Below are the code and all the weights of a small trained network. Each question names an input and a target symbol and asks about switching units off, where a switched-off unit gives its printed mean instead of its output.

import numpy as np


def w(rows, s, z=0):
    codes = np.array(rows[::2]) - 128.0
    scale = np.full(codes.shape[1], s)
    scale[-1] = z or s
    return codes * scale


def f(y):
    return np.maximum(y, 0)


def softmax(a):
    e = np.exp(a - a.max(-1, keepdims=True))
    return e / e.sum(-1, keepdims=True)


def log_softmax(a):
    a = a - a.max(-1, keepdims=True)
    return a - np.log(np.exp(a).sum(-1, keepdims=True))


def net(x, mask):
    ids = ['ΓΣαβδεζηθλπτ'.index(c) for c in x.split()]
    T = len(ids)
    res = E[ids] + P[:T]
    u = 0
    for l in range(3):
        q, k, v = (res @ M[l].T for M in (Q, K, V))
        z = softmax(np.where(np.tri(T) > 0, q @ k.T / 3**0.5, -1e9)) @ v
        res = res + np.where(mask[u], z, O[l][:, -1]) @ O[l][:, :-1]
        u += 1
        y = f(res @ A[l][:, :-1].T + A[l][:, -1])
        res = res + np.where(mask[u : u + 8], y, B[l][:, -1]) @ B[l][:, :-1]
        u += 8
    return log_softmax(res[-1] @ U[:, :-1].T + U[:, -1])


Q, K, V, O, A, B = {}, {}, {}, {}, {}, {}
E = w([
[115,94,168,192],'Γ',
[118,97,160,172],'Σ',
[113,102,144,158],'α',
[114,101,142,170],'β',
[9,219,176,209],'δ',
[106,67,176,136],'ε',
[92,109,87,161],'ζ',
[98,72,114,107],'η',
[117,157,56,118],'θ',
[141,105,79,80],'λ',
[183,173,149,107],'π',
[197,104,173,72],'τ',
],0.013)
P = w([
[181,78,129,178],'0',
[171,62,117,144],'1',
[148,67,105,112],'2',
[78,103,126,75],'3',
[41,126,145,61],'4',
[2,148,160,44],'5',
],0.005)
Q[0] = w([
[3,62,187,168],'L0H0',
[180,85,93,92],'L0H0',
[233,157,47,71],'L0H0',
],0.0064)
K[0] = w([
[78,220,199,177],'L0H0',
[190,109,135,104],'L0H0',
[208,2,70,75],'L0H0',
],0.0063)
V[0] = w([
[38,105,130,152],'L0H0',
[97,15,131,168],'L0H0',
[255,61,111,32],'L0H0',
],0.005)
O[0] = w([
[71,178,155,55,175],'L0H0',
[55,72,138,82,253],'L0H0',
[184,3,64,160,93],'L0H0',
],0.0051,0.0019)
A[0] = w([
[102,146,70,114,155],'L0N0',
[84,84,65,158,216],'L0N1',
[153,107,166,23,232],'L0N2',
[141,131,148,35,210],'L0N3',
[75,1,184,145,212],'L0N4',
[130,127,126,130,117],'L0N5',
[128,129,128,127,121],'L0N6',
[73,100,4,125,253],'L0N7',
],0.0063,0.0033)
B[0] = w([
[111,132,68,108,148],'L0N0',
[79,64,89,143,198],'L0N1',
[171,120,181,50,206],'L0N2',
[162,150,158,49,185],'L0N3',
[104,2,205,159,254],'L0N4',
[130,127,127,129,128],'L0N5',
[131,125,126,129,128],'L0N6',
[69,79,29,91,205],'L0N7',
],0.0056)
Q[1] = w([
[210,183,138,243],'L1H0',
[188,254,84,190],'L1H0',
[129,197,101,187],'L1H0',
],0.0076)
K[1] = w([
[180,56,83,202],'L1H0',
[160,113,124,235],'L1H0',
[127,104,113,254],'L1H0',
],0.0073)
V[1] = w([
[160,139,94,8],'L1H0',
[229,140,131,94],'L1H0',
[143,170,111,3],'L1H0',
],0.0053)
O[1] = w([
[223,1,58,139,254],'L1H0',
[237,147,88,180,20],'L1H0',
[247,8,65,79,99],'L1H0',
],0.0044,0.00083)
A[1] = w([
[185,168,182,52,226],'L1N0',
[117,208,125,178,101],'L1N1',
[138,135,138,158,140],'L1N2',
[128,129,126,130,113],'L1N3',
[166,47,122,165,126],'L1N4',
[129,71,113,237,3],'L1N5',
[94,254,115,146,116],'L1N6',
[126,241,175,50,212],'L1N7',
],0.0068,0.0026)
B[1] = w([
[247,145,146,113,219],'L1N0',
[101,57,125,201,152],'L1N1',
[123,146,130,141,137],'L1N2',
[128,129,128,127,128],'L1N3',
[192,6,97,111,253],'L1N4',
[154,150,51,11,181],'L1N5',
[110,28,90,199,169],'L1N6',
[255,104,88,178,212],'L1N7',
],0.0056,0.0043)
Q[2] = w([
[168,251,163,216],'L2H0',
[55,157,174,128],'L2H0',
[58,176,156,130],'L2H0',
],0.014)
K[2] = w([
[136,104,154,249],'L2H0',
[29,83,136,164],'L2H0',
[50,92,117,192],'L2H0',
],0.013)
V[2] = w([
[76,35,254,194],'L2H0',
[89,233,65,167],'L2H0',
[55,97,8,105],'L2H0',
],0.0088)
O[2] = w([
[84,254,167,16,154],'L2H0',
[47,89,186,235,4],'L2H0',
[16,23,140,88,126],'L2H0',
],0.0082,0.013)
A[2] = w([
[93,253,175,97,88],'L2N0',
[114,65,86,234,114],'L2N1',
[194,110,114,87,4],'L2N2',
[181,200,132,192,130],'L2N3',
[55,157,220,172,173],'L2N4',
[191,118,112,88,3],'L2N5',
[71,164,130,231,108],'L2N6',
[85,116,6,132,112],'L2N7',
],0.0078,0.0074)
B[2] = w([
[211,98,168,218,216],'L2N0',
[154,208,235,124,173],'L2N1',
[44,165,109,183,254],'L2N2',
[89,13,170,97,195],'L2N3',
[93,176,25,181,205],'L2N4',
[27,179,109,182,246],'L2N5',
[174,2,65,92,148],'L2N6',
[158,84,226,168,198],'L2N7',
],0.0074,0.0099)
U = w([
[104,180,169,171,140],'Γ',
[115,161,171,137,138],'Σ',
[114,156,155,123,146],'α',
[99,161,149,130,158],'β',
[87,122,81,200,102],'δ',
[168,159,213,75,126],'ε',
[27,136,106,127,123],'ζ',
[114,132,140,44,78],'η',
[114,85,217,161,90],'θ',
[139,42,72,104,3],'λ',
[254,86,108,164,226],'π',
[117,181,33,98,137],'τ',
],0.0062,0.0049)

Each question gives the input, a string of symbols that net reads in full, and the target symbol t.
The units are the heads (3 rows each of Q, K, V and O) and the neurons (one row each of A and B). Each row of codes is followed by its name. A weight is (code - 128) times the scale printed after its matrix; where a second scale follows, it is the last column's (O, A, B and U).
mask holds one flag per unit, layer by layer, with each layer's heads first. A switched-off unit (its flag False) gives its mean, the last column of its rows in O or B, instead of its output. The means were averaged over made-up inputs and are rounded, as every weight is.
A unit's drop is (log p(t) with every unit on - log p(t) with that unit switched off) / (log p(t) with every unit on - log p(t) with every unit switched off).
The circuit of an input: a set's keep is (log p(t) with only the set's units on - log p(t) with every unit switched off) / (log p(t) with every unit on - log p(t) with every unit switched off). Starting from the 12 units with the biggest drops (on a tie, the unit counted first), units are removed one at a time, each time the one whose removal leaves the highest keep (on an exact tie, the one counted first), for as long as the keep stays at least 0.8.
units of the circuit, in order: the units of the circuit, biggest drop first
k most important neurons: the k neurons with the biggest drops, biggest first
k most important neurons of layer l: the k neurons of layer l with the biggest drops, biggest first
input ε θ λ π Γ Γ, target π: 3 most important neurons of layer 2 => L2N5; L2N2; L2N3
input ε ζ θ ε, target θ: units of the circuit, in order => L2H0; L0N4; L2N1
input π π ε, target π: units of the circuit, in order => L2H0; L0N4; L1H0
input θ δ π, target π: units of the circuit, in order => L2H0; L0N4; L1N0
input π β Σ, target π: units of the circuit, in order => L0N4; L2H0; L2N5
input ε ε π ζ η δ, target δ: 2 most important neurons => L1N6; L2N4
input τ Γ π η, target π: units of the circuit, in order => L0N4; L2H0; L1H0
input α ζ τ λ Γ ε, target λ: units of the circuit, in order => L2H0; L0N4; L1H0
input Σ θ ζ ε ζ, target ζ: 2 most important neurons => L1N4; L1N7
input π β β θ α, target θ: units of the circuit, in order => L2H0; L0N4; L2N1; L0N7
input θ β Γ, target θ: units of the circuit, in order => L2H0; L0N4; L2N1
input ζ λ ζ η, target λ: units of the circuit, in order => L2H0; L0N7; L1H0
input τ θ Γ ε, target θ: units of the circuit, in order => L2H0; L0N4; L0N7; L2N1
input η π η θ, target π: units of the circuit, in order => L1H0; L2H0; L0N4; L2N7
input ε τ τ β ε, target τ: most important neuron => L0N2
input η λ π Σ, target π: units of the circuit, in order => L2H0; L0N4; L1H0
input ζ ζ Γ β, target ζ: most important neuron => L0N7
input α β Σ π, target π: 2 most important neurons => L0N4; L1N7
input ε π τ π π, target τ: 3 most important neurons => L0N2; L2N5; L0N3
input θ π λ, target π: 2 most important neurons of layer 0 => L0N4; L0N1
input τ π δ, target δ: 2 most important neurons of layer 0 => L0N2; L0N3
input ζ π ε Γ Σ θ, target θ: 4 most important neurons => L2N7; L0N7; L2N1; L0N4
input Γ λ ζ η Γ Γ, target η: most important neuron => L0N7
input ε Γ Γ ζ ζ α, target ζ: 2 most important neurons => L0N7; L2N4
input Γ π η Σ ε, target η: 2 most important neurons of layer 1 => L1N7; L1N5
input β ζ π θ η, target π: 2 most important neurons => L0N4; L0N2
input Γ Γ ζ τ τ Γ, target τ: most important neuron => L2N5
